Moves between nodes:
rz ga jc
rz du zj
rz ke dl
rz gi mn
rz zo md
gr ga gh
gr du mj
gr ke sc
gr gi jt
gr zo bp
mr ga rt
mr du tl
mr ke jj
mr gi jb
mr zo ng
jc ga ds
jc du tg
jc ke tc
jc gi bb
jc zo rz
pr ga dc
pr du sm
pr ke rf
pr gi bf
pr zo gq
dc ga ll
dc du tb
dc ke pn
dc gi cr
dc zo pr
sc ga bh
sc du mm
sc ke hd
sc gi bc
sc zo bt
hp ga mj
hp du cj
hp ke ch
hp gi bp
hp zo lq
tl ga fq
tl du gt
tl ke dz
tl gi mr
tl zo dn
jj ga td
jj du dz
jj ke pg
jj gi zn
jj zo jm
td ga sb
td du jb
td ke zs
td gi ld
td zo jj
zs ga tq
zs du zn
zs ke jc
zs gi nc
zs zo pg
sm ga tb
sm du zb
sm ke th
sm gi pr
sm zo bh
zm ga dr
zm du hz
zm ke hp
zm gi fm
zm zo qj
ll ga fj
ll du dl
ll ke mb
ll gi hn
ll zo dc
dl ga tc
dl du mz
dl ke cr
dl gi ll
dl zo tb
tb ga dl
tb du bq
tb ke bf
tb gi dc
tb zo sm
gh ga sq
gh du lz
gh ke bh
gh gi zb
gh zo gr
gt ga zl
gt du ds
gt ke ng
gt gi tl
gt zo bb
ng ga mr
ng du dn
ng ke jm
ng gi dz
ng zo fj
mm ga jt
mm du bp
mm ke lb
mm gi sc
mm zo ch
cr ga hn
cr du dc
cr ke dt
cr gi mb
cr zo bf
ld ga nt
ld du td
ld ke nc
ld gi tq
ld zo zn
th ga bf
th du gq
th ke zm
th gi rf
th zo qs
mb ga sn
mb du cr
mb ke nm
mb gi bl
mb zo pn
hz ga rf
hz du qs
hz ke cj
hz gi zm
hz zo jd
zl ga lq
zl du dh
zl ke mr
zl gi fq
zl zo gt
bl ga cl
bl du mb
bl ke mp
bl gi gj
bl zo dt
zj ga tg
zj du ml
zj ke mz
zj gi rz
zj zo fh
fj ga ng
fj du tc
fj ke sn
fj gi gz
fj zo ll
zb ga bq
zb du gh
zb ke gq
zb gi sm
zb zo jt
dz ga jb
dz du ng
dz ke ns
dz gi jj
dz zo gz
qj ga zm
qj du jd
qj ke lq
qj gi cj
qj zo nr
jm ga jj
jm du gz
jm ke ml
jm gi ns
jm zo sn
mn ga bb
mn du rz
mn ke ll
mn gi tc
mn zo mz
dn ga tl
dn du bb
dn ke gz
dn gi ng
dn zo tc
pn ga mb
pn du bf
pn ke sg
pn gi dt
pn zo rf
mz ga mn
mz du md
mz ke dc
mz gi dl
mz zo bq
bq ga mz
bq du sq
bq ke pr
bq gi tb
bq zo zb
sq ga md
sq du mp
sq ke sm
sq gi bq
sq zo gh
tg ga nc
tg du pg
tg ke mn
tg gi jc
tg zo zj
lb ga bc
lb du bt
lb ke cd
lb gi hd
lb zo sb
nr ga qj
nr du cd
nr ke zl
nr gi gg
nr zo rl
fq ga sz
fq du zl
fq ke jb
fq gi rt
fq zo tl
dt ga bl
dt du pn
dt ke lz
dt gi nm
dt zo dr
fm ga sg
fm du zm
fm ke bp
fm gi mj
fm zo cj
bf ga cr
bf du pr
bf ke dr
bf gi pn
bf zo th
cj ga fm
cj du qj
cj ke sz
cj gi hp
cj zo gg
sn ga jm
sn du hn
sn ke gj
sn gi cl
sn zo mb
ml ga pg
ml du cl
ml ke md
ml gi zj
ml zo gj
lz ga mp
lz du sg
lz ke jt
lz gi gh
lz zo mj
ds ga dh
ds du nc
ds ke dn
ds gi gt
ds zo jc
sg ga nm
sg du dr
sg ke gr
sg gi lz
sg zo fm
gz ga dz
gz du fj
gz ke cl
gz gi jm
gz zo hn
sb ga lb
sb du jp
sb ke tq
sb gi nt
sb zo td
bb ga gt
bb du jc
bb ke fj
bb gi dn
bb zo mn
fh ga zj
fh du gj
fh ke bq
fh gi md
fh zo mp
tc ga dn
tc du mn
tc ke hn
tc gi fj
tc zo dl
bc ga gq
bc du sc
bc ke jd
bc gi qs
bc zo lb
gj ga ml
gj du bl
gj ke sq
gj gi fh
gj zo nm
bt ga sc
bt du ch
bt ke nt
bt gi lb
bt zo jp
cl ga ns
cl du sn
cl ke fh
cl gi ml
cl zo bl
dh ga gg
dh du rl
dh ke tl
dh gi zl
dh zo ds
bh ga sm
bh du jt
bh ke qs
bh gi gq
bh zo sc
gg ga cj
gg du nr
gg ke fq
gg gi lq
gg zo dh
bp ga gr
bp du hp
bp ke bt
bp gi mm
bp zo sz
nt ga hd
nt du sb
nt ke rl
nt gi cd
nt zo ld
dr ga dt
dr du rf
dr ke mj
dr gi sg
dr zo zm
mj ga lz
mj du fm
mj ke mm
mj gi gr
mj zo hp
nm ga gj
nm du dt
nm ke gh
nm gi mp
nm zo sg
jd ga hz
jd du hd
jd ke gg
jd gi qj
jd zo cd
tq ga cd
tq du ld
tq ke ds
tq gi rl
tq zo zs
ch ga mm
ch du sz
ch ke sb
ch gi bt
ch zo rt
jb ga jp
jb du mr
jb ke zn
jb gi td
jb zo dz
ns ga zn
ns du jm
ns ke zj
ns gi pg
ns zo cl
cd ga jd
cd du nt
cd ke dh
cd gi nr
cd zo tq
pg ga zs
pg du ns
pg ke rz
pg gi tg
pg zo ml
rl ga nr
rl du tq
rl ke gt
rl gi dh
rl zo nc
mp ga fh
mp du nm
mp ke zb
mp gi sq
mp zo lz
jt ga zb
jt du gr
jt ke bc
jt gi bh
jt zo mm
gq ga pr
gq du bh
gq ke hz
gq gi th
gq zo bc
qs ga th
qs du bc
qs ke qj
qs gi hz
qs zo hd
sz ga bp
sz du lq
sz ke jp
sz gi ch
sz zo fq
lq ga hp
lq du gg
lq ke rt
lq gi sz
lq zo zl
rf ga pn
rf du th
rf ke fm
rf gi dr
rf zo hz
nc ga rl
nc du zs
nc ke bb
nc gi ds
nc zo tg
hd ga qs
hd du lb
hd ke nr
hd gi jd
hd zo nt
jp ga bt
jp du rt
jp ke ld
jp gi sb
jp zo jb
md ga rz
md du fh
md ke tb
md gi mz
md zo sq
rt ga ch
rt du fq
rt ke td
rt gi jp
rt zo mr
zn ga ld
zn du jj
zn ke tg
zn gi zs
zn zo ns
hn ga gz
hn du ll
hn ke bl
hn gi sn
hn zo cr

The rows follow the links: the fewer symbols apart two nodes are, the more alike their rows tend to be.

Each row is also shifted at random along 3 hidden directions that mean nothing.

Each row, then its node:
[-564 -127  293  106 -160 -511  187  320 -341 -360  331  100  263   92 -116   24 -183  -76  305 -168  252   -1 -169  -46 -176  386   -2  251  290 -399   34 -327 -373 -528  130 -260 -330]: nt
[ 256 -279 -422  450 -558  385   65  203  232  168 -117  535  -24  249  -90 -137   38  159   73  688  170 -114  -73 -123  600 -255  115 -104  115   75   43  514  130  272 -126 -325 -289]: cr
[-456  405  207  -86 -137 -174 -711  -24   41  253  584 -254  269  298  -55  -97  348 -867  106 -423 -500 -350 -213  188 -149 -127  494 -686  340   79 -457 -383  478   18   48  -87  -27]: dz
[-1217    25    -8  -299   356   -22   117   -96   104  -281  -437  -115  -238  -311  -132   113    48   360    19    52   134   119   137   -85  -226   177  -238   539  -140  -103   113    39  -302  -115    -3   263    53]: hz
[ 114 -168  521    2  -42 -149  136  609 -581  -65  405 -237  208  361  224 -172 -263 -616  218 -437   21  189 -297 -228 -283  140  281  -65  556 -335 -299 -518 -245  -20 -198  161  -72]: zl
[-776  658  452 -300 -171  102 -199 -221 -167 -433 -127 -236    5 -124 -467 -303 -488 -222  -24   86  155  234 -213 -110  -24  402 -322  276   79 -267  213 -438 -453  -62  712   -1 -133]: hp
[ 332  277  166   -1 -266 -233 -532   -4   14  180  566  -20  338  268  -93  -75  213 -611   92 -285 -304 -313 -206  206   -6  -48  385 -551  264   -3 -299 -283  331 -115   55 -264 -135]: jj
[ 686  250  186  285 -405 -360   56  -83 -295   -5  630   37  427  136   30  -32 -293 -207  -49 -179  -20  -87 -108  206  172  133  -63 -397  -28  -45  238 -330  106 -354  353 -538 -185]: zs
[  -2 -115 -295  469 -389 -326  108 -175   28  190  461  308  309  117  149  180    1  139  -37   97  -94 -206   79  258  330 -174   43 -503 -241  166  224  183  420 -234   69 -551 -121]: fj
[-729   22  100  142   50 -745  225  -57 -256  -18  612  -66  332  -80  200  294  -61   83    4 -513  -97  -92   75  333 -262  155  -48 -262 -140  -21  194 -352  152 -544   49 -277    2]: tl
[ 167  -66  392 -285  533  -91  333  163 -463 -245 -139 -436 -152 -146  174   44 -321    3    0 -421  114  366   -5 -183 -480  219 -217  465   33 -242   35 -353 -436 -106  -20  501  231]: bt
[ 666  464  256 -599  241   -4 -561    1  147 -337 -319 -220 -245 -167 -557 -139  251 -361  146  -72   39  -63 -149 -166 -345  299   34  477  280 -322 -298 -254 -385  -37  196  349 -115]: jd
[ 522  102 -430 -330  359  298 -215 -483  578   12 -684   40 -467 -401 -233  161  456  561 -174  370  -81 -137  333   90   -6 -153 -167  277 -417  283   64  544  149  221  -64  282  232]: bf
[-612  500  146 -443   13  630 -607 -194  247  -88 -505 -190 -240  -23 -443 -368  -30 -361  -49  323   10   66 -153 -253   75   64  -47  201  138  -77 -166   25 -193  460  329  278  -17]: gq
[ 219  -63  296 -189  428 -395   40  157 -350  -26  338 -408   56   47  304  103   56 -266   79 -702 -176   52    1   56 -535   98  122  -48  123 -100 -239 -408   23 -163 -229  286  187]: tq
[  819   452  -451  -348  -298   142  -643  -445   810  -299  -626   538  -282  -371 -1038    15   633   335   152   807   226  -379    91   -67   279   165   -51   451   -43   -21    15   448  -103   -38   310  -186  -411]: sg
[ 888 -255  121  411 -181 -686  714   -7 -490 -154  578  137  479  -47  304  261 -452  377  -24 -227  165  127   74  243   14  245 -296  -84 -244  -56  490 -181  -44 -652  204 -529 -106]: gt
[-483 -333   80   66  333 -671  311  205 -247    5  462 -117  115   47  349  349  229    8  128 -599  -95 -101  140  177 -462   99  118  -88   52  -58 -161 -225  149 -436 -411   35   78]: jb
[-733   27  -31  -80  268  703   -6 -146   59  235 -472 -276 -271    4  287 -197 -173   13 -343  110 -109  229   68 -149  121 -355  -79  -68 -253  282  -28  264  122  668  -60  464  391]: dt
[-621  -27  -63 -344  299 -764 -235   98  145 -303   26  101  -67 -269 -412  381  736  167  397 -237   51 -291  121  103 -526  318  172  445  237 -376 -270 -153 -138 -597 -270   62 -192]: gg
[ 503 -125  -43 -374  468  236   92   50   74 -189 -703 -124 -427 -259  -81   69  102  331   20  110  211  227  122 -233 -243   71 -171  624   13  -91  -99  189 -369  181 -261  515  175]: mj
[-798 -235   90 -477  507 -344 -227  466   27 -120 -160 -142 -221  -34  -81  139  754 -229  454 -393  -54 -139   25 -171 -698  135  383  441  499 -401 -609 -136 -177 -157 -721  499  -28]: ch
[  15 -131  -30  232  -45  448  -66   68   -7  479  112 -157   30  312  485 -169 -148 -363 -250  -32 -332  -16  -57   27  205 -460  235 -601  -27  323 -192  152  407  566 -220  105  282]: sn
[-720  464 -286 -361  288  187 -954 -588  674  434  -59 -208 -192  -68 -121  110  878 -306 -227 -158 -581 -535  175  298 -101 -454  400 -618 -230  502 -401  199  783  381 -185  202  304]: ll
[  98  342  372 -311  -55 -322 -504  188  -92 -142  393 -175  188  113 -271 -120  196 -663  291 -372  -82 -202 -243  -69 -304  262  267  -50  508 -348 -323 -508 -113 -213   93   39 -160]: fq
[-867  -38  187  -25 -202  -20  118  318 -141 -347 -183  191    0  -23 -339 -149 -238   36  240  284  368  202 -170 -286   54  348 -167  493  287 -395   96  -78 -529 -152  136  -89 -278]: mm
[ 598 -355 -330  277 -287  287  402  203  114 -174 -487  489 -146  -74 -213  -10 -209  635  123  745  464  145   32 -252  469   45 -266  506   -9 -138  296  474 -407   16  -36 -165 -288]: lz
[-115 -116 -276  414 -514 -101 -324   54  229  323  423  388  260  362  -44   -1  355 -285  155  184 -112 -423  -80  154  371 -235  459 -570  197  132 -208  173  451   -2  -94 -515 -316]: mn
[ 521  -40  225  -58   51  749  355  185 -290 -115 -544 -194 -277    0   81 -353 -731   -5 -194  296  260  559 -136 -396  165   42 -285  367  -12  -83  208   23 -514  482  168  416  125]: bh
[ -97  -71  418 -260  274   93   82  460 -360 -199 -190 -320 -174  136   29 -232 -260 -335  167 -238  146  298 -172 -356 -359  190   51  385  398 -357 -291 -302 -495  103 -176  502   58]: hd
[-409 -416 -497   85 -211  176   63  253  424  -65 -490  596 -257  -44 -332   59  470  400  285  642  353 -167   77 -230  241  -89  119  437  170 -112 -127  578 -116   93 -400  -63 -287]: gh
[-726 -126  456  123 -264 -328   40  516 -407 -165  453   70  306  306  -29 -199 -236 -531  326 -235  158   51 -335 -164 -133  285  195   57  598 -491 -201 -447 -337 -325  -27 -164 -290]: jp
[ 316  590  427 -459  299 -306 -560 -163  -66 -119  272 -448   95  -57 -191  -33  167 -531   21 -551 -262 -131 -149  132 -505  225  162 -123  164 -156 -234 -543   55 -210  222  190   99]: dh
[-248 -380 -436  338 -146 -475   39  128  188  268  415  360  167  134  188  346  554  170  156 -142 -142 -396  204  278   56 -231  363 -438  -14  160 -160  229  507 -243 -492 -358  -87]: jm

In each set, the symbols that take the first to the second take the third to the fourth, perhaps in another order. Give the fourth.
Answer with the node's name.
A [ 555  139  206  -97  -78  696   67   97 -119 -139 -503 -117 -249   -3 -110 -365 -491  -93 -119  433  252  336 -184 -372  232   57 -221  368   62  -81   84   70 -437  456  281  299   24]
B [ 815 -201  -63 -249  480  244  371  -25   15 -275 -703  -59 -399 -349  -85  110  -63  599  -47  149  265  334  173 -195 -208  115 -345  740 -154  -75  128  193 -441   60 -108  456  192]
C [-1234   426   -10  -369  -216   478  -790   -37   441   -91  -422   113  -220    31  -658  -324   286  -364   146   484    55  -179  -213  -214   205    22   236   158   352  -110  -298   120  -162   337   205   102  -242]
D gr

A [-655  122 -272    0  155 -479 -175 -428  219  236  480  -70  177 -123  178  363  413   93 -180 -351 -360 -290  252  472 -114 -223   99 -536 -401  382   41   39  619 -217  -50 -240  174]
B [-259  272  254  335 -225  592  172 -230 -316  433  251 -404  194  256  630 -315 -812 -356 -553 -148 -329  323 -148   99  353 -356 -127 -785 -369  434  241  -82  356  527  403  -49  382]
C [ 850 -225 -317  318  170  192  485 -355   47  300 -139    4  -50 -198  523  169 -216  651 -396  113  -81  138  327  221  213 -299 -331 -236 -645  504  441  359  307  214   10  -36  358]
D bq

A [ 724 -230  -37  227  263 -288  364 -128 -189  302  346 -166  141    0  583  246  -20  209 -225 -432 -254   31  207  287 -141 -193  -21 -433 -353  314  126  -34  418  -79 -168  -89  299]
B [-323   80 -585  -49  156  -16 -394 -413  626  280 -146  243 -163 -253  -70  267  775  338  -97  170 -253 -460  317  300   94 -335  140 -268 -321  445  -94  508  577   68 -218  -47  122]
C [-197  430  -79 -166 -162  759 -522 -322  334  215 -363  -88 -217   85 -176 -337   33 -279 -263  312 -165  -25  -71  -72  281 -278   82 -188  -77  270 -128  229  190  654  209  163  127]
D jt

A [ -94  104 -371  102  -37 -483 -202 -413  288  176  360  179  198 -142   -1  397  538  247  -60 -166 -292 -402  253  501    6 -157   92 -457 -313  286   35  161  651 -286  -45 -405    8]
B [-257 -500 -550  200  115  148  126   67  244  412 -105  200 -153   99  404  209  458  256  -72   87 -180 -196  205   79  105 -484  246 -238 -153  375 -219  499  470  275 -590   63  171]
C [ 278  342 -263 -694  538  -91 -366 -487  534 -320 -684    0 -424 -623 -632  264  620  531   65  206   45 -169  259   59 -391  191 -212  663 -250  -27   10  201 -154 -198   30  339   88]
D bt

A [-485  146 -216 -309  306  642 -362 -193  416  224 -525 -116 -356 -105  -64 -111  304    4 -193  155 -147  -23  123  -82   15 -341  135  -23 -145  296 -213  395  170  622 -216  497  270]
B [-1186  -552    53  -142   409   281   403   478  -199   -61  -478  -130  -361    30   247    -8  -105   170   108   -23   233   375    21  -381  -276   -67   -11   531   232  -183  -162   109  -392   266  -525   557   152]
C [ -44  780  -44  -50 -322  142 -877 -630  471  227  279    8  159   35 -300 -140  267 -461 -251   52 -444 -479  -56  343  301 -234  169 -715 -189  346  -77  -33  605  173  539 -332   -4]
D sq

A [-507   84 -258  238  128  138  304 -592  106  256  -37  -77    4 -216  365  142 -266  475 -540   41 -206   98  263  293  223 -278 -328 -382 -730  518  465  301  425  160  259 -113  377]
B [ 497  284    4 -226 -198  564 -318  -10  289 -134 -540  129 -236  -39 -496 -338  -22  -90   66  577  254   92 -160 -321  213   80  -12  377  216 -160 -103  205 -338  328  248  200 -158]
C [-407 -135 -119 -123 -115 -173   -8  291  174 -343 -283  321  -92 -144 -527   51  258  269  381  379  375  -47  -40 -203  -14  290   27  700  264 -407  -65  109 -460 -281  -67  -40 -311]
D rl

A [-400  910  249 -720  594 -620 -342 -894  155 -479  -31 -468  -19 -763 -462  303  165  295 -210 -440 -129  -65  256  406 -616  488 -510  351 -556   29  413 -439  -39 -576  682   30  182]
B [-438  176  326 -380  565 -372  201 -213 -260 -346  -51 -421  -67 -326   31  241 -113  228  -72 -441    4  176  125   57 -573  319 -326  435 -200 -147  174 -368 -303 -310  156  344  207]
C [-204 -426  275   24  156  714  514  530 -412  -62 -499 -280 -283  229  344 -324 -714  -68  -75  130  206  573 -157 -535   57  -58 -101  417  188 -123  -45   19 -561  556 -182  578  215]
D bh

A [1258  -26 -403  286 -542 -198 -371 -103  457  172  255  543  226   81 -265   74  482   28  159  302  -66 -500   49  226  371 -154  286 -396   24  111  -58  271  468 -142    4 -607 -360]
B [-229  377 -340 -336  326  280 -126 -687  471  -37 -567  -25 -366 -505 -168  149  169  586 -326  313  -28  -16  340  136   63  -69 -394  233 -632  339  314  389  107  153  258  141  245]
C [-376 -333 -339  431 -101  201  546 -187   51  257  -20  244   10  -12  400  148 -203  524 -295  227   49  120  212  150  348 -330 -200 -243 -441  362  396  441  278  163  -90 -202  177]
D jt

A [ 253 -615 -237  790 -290 -246  791  206 -320  238  490  301  357  279  597  208 -414  389  -89  -52  101  103   67  185  318 -201 -117 -395 -220  190  350  169  264 -193 -132 -530  -31]
B [ 282   84  479  283 -166    5   99   79 -487  209  617 -311  374  326  477 -194 -536 -557 -183 -428 -225  142 -220   91   52  -32  -21 -651    9   96   27 -412  210   88  269 -131  145]
C [ 166 -392  -71  365  148 -282  605  -36 -246  275  417 -108  197   50  688  285 -230  224 -217 -388 -162  108  227  295  -47 -208  -88 -407 -374  316  241   -4  376  -97 -232 -137  302]
D zs

A [-391 -133 -237  351 -549  102 -413  237  235  339  440  395  258  477  -18 -102  396 -481  174  175 -213 -381 -178    5  400 -343  580 -627  350  107 -411  177  420  146 -266 -346 -282]
B [ 215 -705 -607  403   19   81  368  200  210  325 -101  379 -131  119  341  236  314  462   16  231  -22  -72  262   43  193 -422  160 -131 -140  257  -31  604  337  175 -687  -56  119]
C [1503 -301  103  176 -301 -546  271  522 -262 -362  243  355  213   42 -248   61  -28   87  467  107  418  -46 -115 -176   -2  383    1  423  465 -554  -12 -157 -447 -584  -54 -298 -502]
D td

A [ 651  -49  223  -92   57  719  247  199 -237  -91 -590 -214 -299   31   62 -340 -595  -13 -116  319  287  497 -138 -431  115   26 -243  397   47  -99   96   86 -503  513  105  409  146]
B [-607 -179 -201 -308  292 -134   77  103  195 -242 -537  106 -327 -325 -268  163  380  400  218  177  234  -33   94 -140 -269  183  -66  675   65 -209  -63  168 -295 -122 -250  311  -57]
C [-549   53  312  156  107  -29  -82   46 -332  389  524 -397  215  316  591  -73 -180 -618 -214 -626 -391    0 -129  152 -139 -220  283 -674   36  235 -189 -333  371  199 -145  132  285]
D jm

A [ 226 -168 -590  169  -68    7  -28 -324  500  215 -101  382 -150 -166  -33  268  483  558  -77  371  -84 -311  303  251  246 -288    0 -117 -357  349  151  560  458   28 -122 -223    8]
B [  92 -116 -430   78  115 -497 -146 -205  332  201  343  204   92  -48   44  411  706  192   57 -269 -270 -446  242  353 -106 -209  267 -396 -166  240 -142  234  575 -291 -341 -247   13]
C [ 832  -77  521  172 -234 -229  326  415 -522 -201  354  -71  315  225   64 -175 -571 -296  160 -218  248  221 -271 -168  -67  343  -86  111  323 -411  110 -449 -423 -262  216 -170 -239]
D hp

A [1024  -62 -467  106  190  103   95 -501  352  223 -211   83 -171 -276  204  259  249  568 -318  143 -137 -120  340  260  122 -357 -139 -176 -648  503  247  489  473  116  -84  -37  274]
B [-221 -162 -102  188 -129 -809  -24   70   40  -40  531  234  311    2  -75  321  452    6  281 -258  -48 -350   37  280 -131  126  266 -239  125 -185  -89 -172  182 -610 -179 -400 -236]
C [-531  -10 -149 -297  184 -218  -41  -83  229 -352 -437  184 -232 -385 -406  182  328  449  155  240  270  -25   96  -81 -241  261 -141  643   -2 -213   75  161 -330 -265  -56  111 -139]
D cr

